Here is a tiny trained network, its code and every weight. The questions are about switching its units off for an input and a target symbol, where a switched-off unit gives its printed mean instead of its output.

import numpy as np


def w(rows, s, z=0):
    codes = np.array(rows[::2]) - 128.0
    scale = np.full(codes.shape[1], s)
    scale[-1] = z or s
    return codes * scale


def norm(h):
    return h / np.sqrt((h * h).mean(-1, keepdims=True) + 1e-5)


def f(y):
    return np.maximum(y, 0)


def softmax(a):
    e = np.exp(a - a.max(-1, keepdims=True))
    return e / e.sum(-1, keepdims=True)


def log_softmax(a):
    a = a - a.max(-1, keepdims=True)
    return a - np.log(np.exp(a).sum(-1, keepdims=True))


def net(x, mask):
    ids = ['ΘΠΣΦΨαβγδζημτω'.index(c) for c in x.split()]
    T = len(ids)
    res = E[ids] + P[:T]
    u = 0
    for l in range(3):
        q, k, v = (norm(res) @ M[l].T for M in (Q, K, V))
        z = softmax(np.where(np.tri(T) > 0, q @ k.T / 4**0.5, -1e9)) @ v
        res = res + np.where(mask[u], z, O[l][:, -1]) @ O[l][:, :-1]
        u += 1
        y = f(norm(res) @ A[l][:, :-1].T + A[l][:, -1])
        res = res + np.where(mask[u : u + 4], y, B[l][:, -1]) @ B[l][:, :-1]
        u += 4
    return log_softmax(norm(res)[-1] @ U[:, :-1].T + U[:, -1])


Q, K, V, O, A, B = {}, {}, {}, {}, {}, {}
E = w([
[151,77,122,94,141,172,80],'Θ',
[165,92,121,137,97,124,90],'Π',
[149,98,101,130,118,137,105],'Σ',
[170,97,89,135,92,125,93],'Φ',
[169,189,145,135,78,133,125],'Ψ',
[136,108,57,98,139,150,118],'α',
[139,188,111,81,130,174,165],'β',
[107,241,148,188,94,80,226],'γ',
[105,95,89,130,90,96,181],'δ',
[81,104,142,117,75,253,129],'ζ',
[120,128,224,51,128,132,64],'η',
[61,134,140,54,224,130,201],'μ',
[90,51,148,159,133,14,101],'τ',
[112,150,242,79,83,92,203],'ω',
],0.011)
P = w([
[188,147,166,174,236,173,117],'0',
[255,105,133,98,147,128,135],'1',
[229,98,124,89,143,126,162],'2',
[208,143,137,97,129,128,147],'3',
[189,131,126,90,123,125,148],'4',
[169,123,116,86,119,124,148],'5',
[148,128,119,83,118,119,147],'6',
[129,124,112,78,116,118,143],'7',
[108,125,109,77,114,113,144],'8',
[85,120,102,68,117,120,144],'9',
[74,119,97,72,106,105,138],'10',
[58,120,100,74,94,99,135],'11',
],0.0072)
Q[0] = w([
[54,165,123,134,228,44,93],'L0H1',
[143,194,83,206,113,207,2],'L0H1',
[94,106,112,85,25,171,98],'L0H1',
[155,124,172,36,102,139,180],'L0H1',
],0.0049)
K[0] = w([
[161,115,129,118,240,37,130],'L0H1',
[188,126,53,225,165,212,132],'L0H1',
[109,156,109,70,83,227,60],'L0H1',
[52,132,112,104,64,163,253],'L0H1',
],0.0047)
V[0] = w([
[88,199,179,32,152,2,147],'L0H1',
[111,94,90,104,130,96,220],'L0H1',
[76,174,89,104,195,135,129],'L0H1',
[119,172,89,91,88,177,156],'L0H1',
],0.004)
O[0] = w([
[220,180,160,140,87,98,66,222],'L0H1',
[145,64,65,187,42,24,195,248],'L0H1',
[125,194,144,91,254,240,192,93],'L0H1',
[165,183,109,30,50,83,98,211],'L0H1',
],0.0046,0.0013)
A[0] = w([
[109,72,181,42,121,254,180,252],'L0N1',
[147,98,180,115,82,44,108,222],'L0N2',
[163,30,121,28,155,134,39,137],'L0N3',
[132,190,118,199,166,1,118,69],'L0N4',
],0.0043,0.0032)
B[0] = w([
[140,138,114,137,45,31,137,254],'L0N1',
[117,168,83,106,122,143,95,211],'L0N2',
[121,181,89,188,148,163,131,221],'L0N3',
[59,10,45,121,204,225,2,146],'L0N4',
],0.0061,0.0058)
Q[1] = w([
[116,115,194,174,176,176,153],'L1H1',
[68,196,114,128,145,9,82],'L1H1',
[107,78,229,146,194,118,151],'L1H1',
[152,186,71,99,129,2,90],'L1H1',
],0.007)
K[1] = w([
[202,136,111,119,211,101,127],'L1H1',
[55,51,170,78,38,175,115],'L1H1',
[218,108,145,147,138,102,136],'L1H1',
[57,124,89,66,2,182,148],'L1H1',
],0.0083)
V[1] = w([
[98,136,99,120,188,56,68],'L1H1',
[135,155,156,158,124,2,150],'L1H1',
[81,200,97,184,95,174,138],'L1H1',
[87,92,240,149,110,221,178],'L1H1',
],0.0058)
O[1] = w([
[187,236,134,161,177,46,156,14],'L1H1',
[226,215,184,164,140,76,168,149],'L1H1',
[23,200,80,197,78,173,255,193],'L1H1',
[98,51,167,96,18,107,209,1],'L1H1',
],0.0053,0.0027)
A[1] = w([
[86,101,110,154,2,201,150,116],'L1N1',
[144,158,166,100,27,102,162,173],'L1N2',
[117,194,97,137,146,98,210,140],'L1N3',
[120,107,55,122,167,168,96,250],'L1N4',
],0.0045,0.0021)
B[1] = w([
[72,83,168,9,234,37,122,253],'L1N1',
[37,1,71,220,169,157,74,242],'L1N2',
[225,78,135,101,89,75,33,224],'L1N3',
[126,131,239,105,26,112,179,249],'L1N4',
],0.0052,0.0035)
Q[2] = w([
[47,8,175,148,137,193,179],'L2H1',
[170,107,69,148,108,25,123],'L2H1',
[96,74,169,53,162,101,121],'L2H1',
[200,154,132,156,184,88,160],'L2H1',
],0.014)
K[2] = w([
[243,102,187,173,155,226,128],'L2H1',
[1,185,185,81,103,70,110],'L2H1',
[130,67,207,211,161,125,184],'L2H1',
[102,102,138,91,75,8,53],'L2H1',
],0.0096)
V[2] = w([
[124,100,158,98,157,98,48],'L2H1',
[116,162,74,127,114,243,90],'L2H1',
[99,86,54,182,189,132,80],'L2H1',
[144,136,105,48,226,107,179],'L2H1',
],0.011)
O[2] = w([
[75,103,185,125,185,66,57,195],'L2H1',
[110,128,107,67,185,210,119,3],'L2H1',
[178,11,84,212,203,155,111,90],'L2H1',
[105,136,63,86,204,41,197,201],'L2H1',
],0.012,0.0039)
A[2] = w([
[67,235,122,89,121,88,56,187],'L2N1',
[94,79,165,137,69,254,107,254],'L2N2',
[127,230,112,72,20,160,182,96],'L2N3',
[202,152,141,96,84,92,83,207],'L2N4',
],0.0093,0.0023)
B[2] = w([
[254,82,161,49,113,174,160,254],'L2N1',
[158,193,176,141,180,38,235,231],'L2N2',
[32,189,118,252,163,109,6,237],'L2N3',
[51,30,29,101,92,200,166,212],'L2N4',
],0.0073,0.0072)
U = w([
[71,102,218,101,250,151,121,29],'Θ',
[180,107,243,195,109,135,148,20],'Π',
[216,163,171,179,126,135,242,5],'Σ',
[208,90,148,170,141,243,178,128],'Φ',
[130,225,220,104,153,194,131,93],'Ψ',
[136,108,24,103,209,206,152,170],'α',
[90,222,48,29,118,187,91,50],'β',
[96,228,59,248,122,145,104,120],'γ',
[159,57,3,196,12,146,174,78],'δ',
[26,79,144,114,77,181,218,249],'ζ',
[173,67,184,1,97,167,78,176],'η',
[169,177,99,81,145,20,192,203],'μ',
[116,77,134,208,197,61,41,186],'τ',
[119,156,196,141,3,68,61,144],'ω',
],0.0096,0.0028)

Each question gives the input, a string of symbols that net reads in full, and the target symbol t.
The units are the heads (4 rows each of Q, K, V and O) and the neurons (one row each of A and B). Each row of codes is followed by its name. A weight is (code - 128) times the scale printed after its matrix; where a second scale follows, it is the last column's (O, A, B and U).
mask holds one flag per unit, layer by layer, with each layer's heads first. A switched-off unit (its flag False) gives its mean, the last column of its rows in O or B, instead of its output. The means were averaged over made-up inputs and are rounded, as every weight is.
A unit's drop is (log p(t) with every unit on - log p(t) with that unit switched off) / (log p(t) with every unit on - log p(t) with every unit switched off).
The circuit of an input: a set's keep is (log p(t) with only the set's units on - log p(t) with every unit switched off) / (log p(t) with every unit on - log p(t) with every unit switched off). Starting from the 12 units with the biggest drops (on a tie, the unit counted first), units are removed one at a time, each time the one whose removal leaves the highest keep (on an exact tie, the one counted first), for as long as the keep stays at least 0.8.
circuit, biggest first: the units of the circuit, biggest drop first
most important unit: the unit with the biggest drop
k most important neurons: the k neurons with the biggest drops, biggest first
top k neurons in layer l: the k neurons of layer l with the biggest drops, biggest first
input Θ ζ δ, target Θ: top 3 neurons in layer 1 => [L1N1 L1N4 L1N2]
input Σ μ Φ Ψ β τ δ α ζ, target Σ: 3 most important neurons => [L1N1 L2N2 L1N4]
input η α Θ μ τ α τ α, target τ: circuit, biggest first => [L2H1 L1H1]
input τ Ψ Φ Φ Θ γ Σ τ δ β, target τ: top 3 neurons in layer 1 => [L1N4 L1N3 L1N2]
input Σ δ μ Ψ γ β δ δ, target δ: circuit, biggest first => [L1H1 L1N1 L2H1]
input μ Φ Φ α τ α Φ, target τ: circuit, biggest first => [L2H1]
input Σ Θ β ζ μ δ Ψ, target Σ: top 2 neurons in layer 0 => [L0N1 L0N2]
input Φ Φ α μ η η ζ Θ μ, target Φ: circuit, biggest first => [L2H1 L1N1]
input α ζ δ τ γ, target α: circuit, biggest first => [L1H1 L2H1]
input μ Π μ τ δ ζ η Θ, target μ: circuit, biggest first => [L2H1 L1N2]
input τ Φ Ψ Θ Ψ μ α η Σ, target η: 3 most important neurons => [L0N2 L2N1 L1N3]
input β Θ α μ Π γ Φ Φ, target γ: top 3 neurons in layer 1 => [L1N2 L1N4 L1N1]
input γ α ω Θ μ Φ β Σ β Θ, target β: circuit, biggest first => [L1H1 L1N1 L2H1]
input γ τ η ζ γ τ, target γ: circuit, biggest first => [L2H1 L1H1 L0N1 L2N3]
input Ψ ω μ Π δ ζ μ μ, target Ψ: most important unit => L1H1
input τ Θ α μ ω ω τ ω Π α, target ω: circuit, biggest first => [L2H1 L1N2]
input Ψ η μ μ τ ω δ ω Ψ γ, target ω: circuit, biggest first => [L2H1 L1N3]
input α ζ μ γ Φ μ, target α: circuit, biggest first => [L2H1 L1H1]
input γ ω τ Π Σ ζ, target γ: 2 most important neurons => [L2N3 L1N2]
input Π α α η η δ Π δ, target δ: most important neuron => [L1N1]
input β ω Π α Φ τ α Θ Φ α, target α: 2 most important neurons => [L1N1 L0N3]
input Θ β γ μ γ Φ μ Θ ζ, target Θ: 2 most important neurons => [L1N1 L1N4]
